Below are the code and all the weights of a small trained network. Each question names an input and a class and asks about switching units off, where a switched-off unit gives its printed mean instead of its output.

import numpy as np


def w(rows, s, z=0):
    codes = np.array(rows[::2]) - 128.0
    scale = np.full(codes.shape[1], s)
    scale[-1] = z or s
    return codes * scale


def f(y):
    return np.maximum(y, 0)


def log_softmax(a):
    a = a - a.max(-1, keepdims=True)
    return a - np.log(np.exp(a).sum(-1, keepdims=True))


def net(x, mask):
    res = np.array(x, float).reshape(1, 7) / 4 @ E
    y = f(res @ A[0][:, :-1].T + A[0][:, -1])
    res = res + np.where(mask, y, B[0][:, -1]) @ B[0][:, :-1]
    return log_softmax(res[-1] @ U[:, :-1].T + U[:, -1])


A, B = {}, {}
E = w([
[126,128,136,134,121,130,134,131],'x0',
[120,134,129,135,121,129,135,136],'x1',
[7,94,207,191,196,38,84,114],'x2',
[191,176,215,218,156,224,53,177],'x3',
[71,54,1,192,161,194,115,130],'x4',
[32,96,116,15,71,142,13,234],'x5',
[146,49,187,64,161,218,187,111],'x6',
],0.0084)
A[0] = w([
[118,160,140,62,116,58,203,141,125],'neuron 1',
[199,170,192,218,215,202,69,223,62],'neuron 2',
[174,180,107,206,209,127,222,2,2],'neuron 3',
[226,157,52,81,88,156,181,175,41],'neuron 4',
[76,61,3,169,178,187,145,143,101],'neuron 5',
[128,186,66,204,99,84,106,117,115],'neuron 6',
[60,61,199,174,223,43,117,135,65],'neuron 7',
[104,128,100,95,123,181,81,167,112],'neuron 8',
[148,3,146,69,236,183,187,65,199],'neuron 9',
[86,89,57,100,136,68,198,65,76],'neuron 10',
[87,133,84,185,121,136,144,126,168],'neuron 11',
[163,180,41,134,146,37,80,129,202],'neuron 12',
],0.0094,0.0099)
B[0] = w([
[99,173,149,142,151,147,120,17,203],'neuron 1',
[96,102,80,160,67,84,88,15,221],'neuron 2',
[12,94,144,32,207,12,77,201,224],'neuron 3',
[139,167,27,168,204,114,154,167,202],'neuron 4',
[166,231,222,85,157,126,92,91,225],'neuron 5',
[199,57,150,124,46,139,134,167,202],'neuron 6',
[243,180,1,138,178,105,170,189,213],'neuron 7',
[93,142,118,123,102,54,130,175,174],'neuron 8',
[156,94,156,155,38,102,176,158,250],'neuron 9',
[81,103,84,188,94,156,60,25,208],'neuron 10',
[142,158,184,137,125,150,169,126,193],'neuron 11',
[141,91,188,131,41,152,169,169,242],'neuron 12',
],0.0085,0.013)
U = w([
[2,82,114,50,149,84,49,207,132],'0',
[86,100,69,182,89,132,71,11,71],'1',
[202,169,19,169,171,111,172,159,86],'2',
[122,131,166,163,115,130,148,134,248],'3',
[131,130,166,155,114,124,144,126,230],'4',
[196,213,246,98,148,114,104,62,114],'5',
[158,34,176,160,55,120,179,170,62],'6',
[149,92,156,136,197,251,98,125,85],'7',
],0.0089,0.013)

Each question gives the input, the list of numbers given to net, and the class t.
The units are the neurons (one row each of A and B). Each row of codes is followed by its name. A weight is (code - 128) times the scale printed after its matrix; where a second scale follows, it is the last column's (A, B and U).
mask holds one flag per neuron, in row order. A switched-off neuron (its flag False) gives its mean, the last column of its row in B, instead of its output. The means were averaged over made-up inputs and are rounded, as every weight is.
A unit's drop is (log p(t) with every unit on - log p(t) with that unit switched off) / (log p(t) with every unit on - log p(t) with every unit switched off).
The circuit of an input: a set's keep is (log p(t) with only the set's units on - log p(t) with every unit switched off) / (log p(t) with every unit on - log p(t) with every unit switched off). Starting from all 12 units, units are removed one at a time, each time the one whose removal leaves the highest keep (on an exact tie, the one counted first), for as long as the keep stays at least 0.8.
circuit, biggest first: the units of the circuit, biggest drop first
unit that matters most: the unit with the biggest drop
top k neurons: the k neurons with the biggest drops, biggest first
drop of u: that unit's drop, to one decimal
input [-2,7,5,-3,4,-7,-6], class 0: top 2 neurons -> (neuron 3; neuron 9)
input [-3,-4,-1,1,6,-7,3], class 0: unit that matters most -> neuron 3
input [-1,7,-5,7,-1,-1,2], class 1: top 2 neurons -> (neuron 2; neuron 7)
input [-5,7,-1,6,2,-2,-8], class 6: circuit, biggest first -> (neuron 6; neuron 12)
input [-4,1,2,2,-4,-4,2], class 0: top 2 neurons -> (neuron 3; neuron 5)
input [-4,5,-7,-2,8,6,5], class 5: top 3 neurons -> (neuron 5; neuron 7; neuron 3)
input [-2,-1,5,-3,-7,5,5], class 5: top 3 neurons -> (neuron 3; neuron 1; neuron 4)
input [-7,-6,2,-2,3,-7,7], class 0: top 2 neurons -> (neuron 3; neuron 12)
input [-4,-1,-5,-5,8,6,-7], class 5: top 2 neurons -> (neuron 5; neuron 3)
input [-7,6,-8,7,-8,6,-2], class 2: top 4 neurons -> (neuron 4; neuron 3; neuron 10; neuron 5)
input [3,1,7,-4,-6,7,8], class 6: top 3 neurons -> (neuron 3; neuron 9; neuron 5)
input [2,2,-3,5,-6,8,5], class 0: top 3 neurons -> (neuron 5; neuron 8; neuron 9)
input [-7,6,-7,-4,-6,-6,-8], class 6: top 3 neurons -> (neuron 12; neuron 6; neuron 7)
input [-1,7,-2,-8,0,-7,-5], class 1: circuit, biggest first -> (neuron 10)
input [-6,4,-7,4,-7,-8,3], class 0: top 2 neurons -> (neuron 3; neuron 7)
input [7,6,-2,-3,8,-5,-3], class 5: drop of neuron 11 -> 0.1
input [8,-8,6,-7,8,1,0], class 3: drop of neuron 3 -> -0.2
input [3,0,3,2,-7,-7,0], class 0: drop of neuron 6 -> 0.0
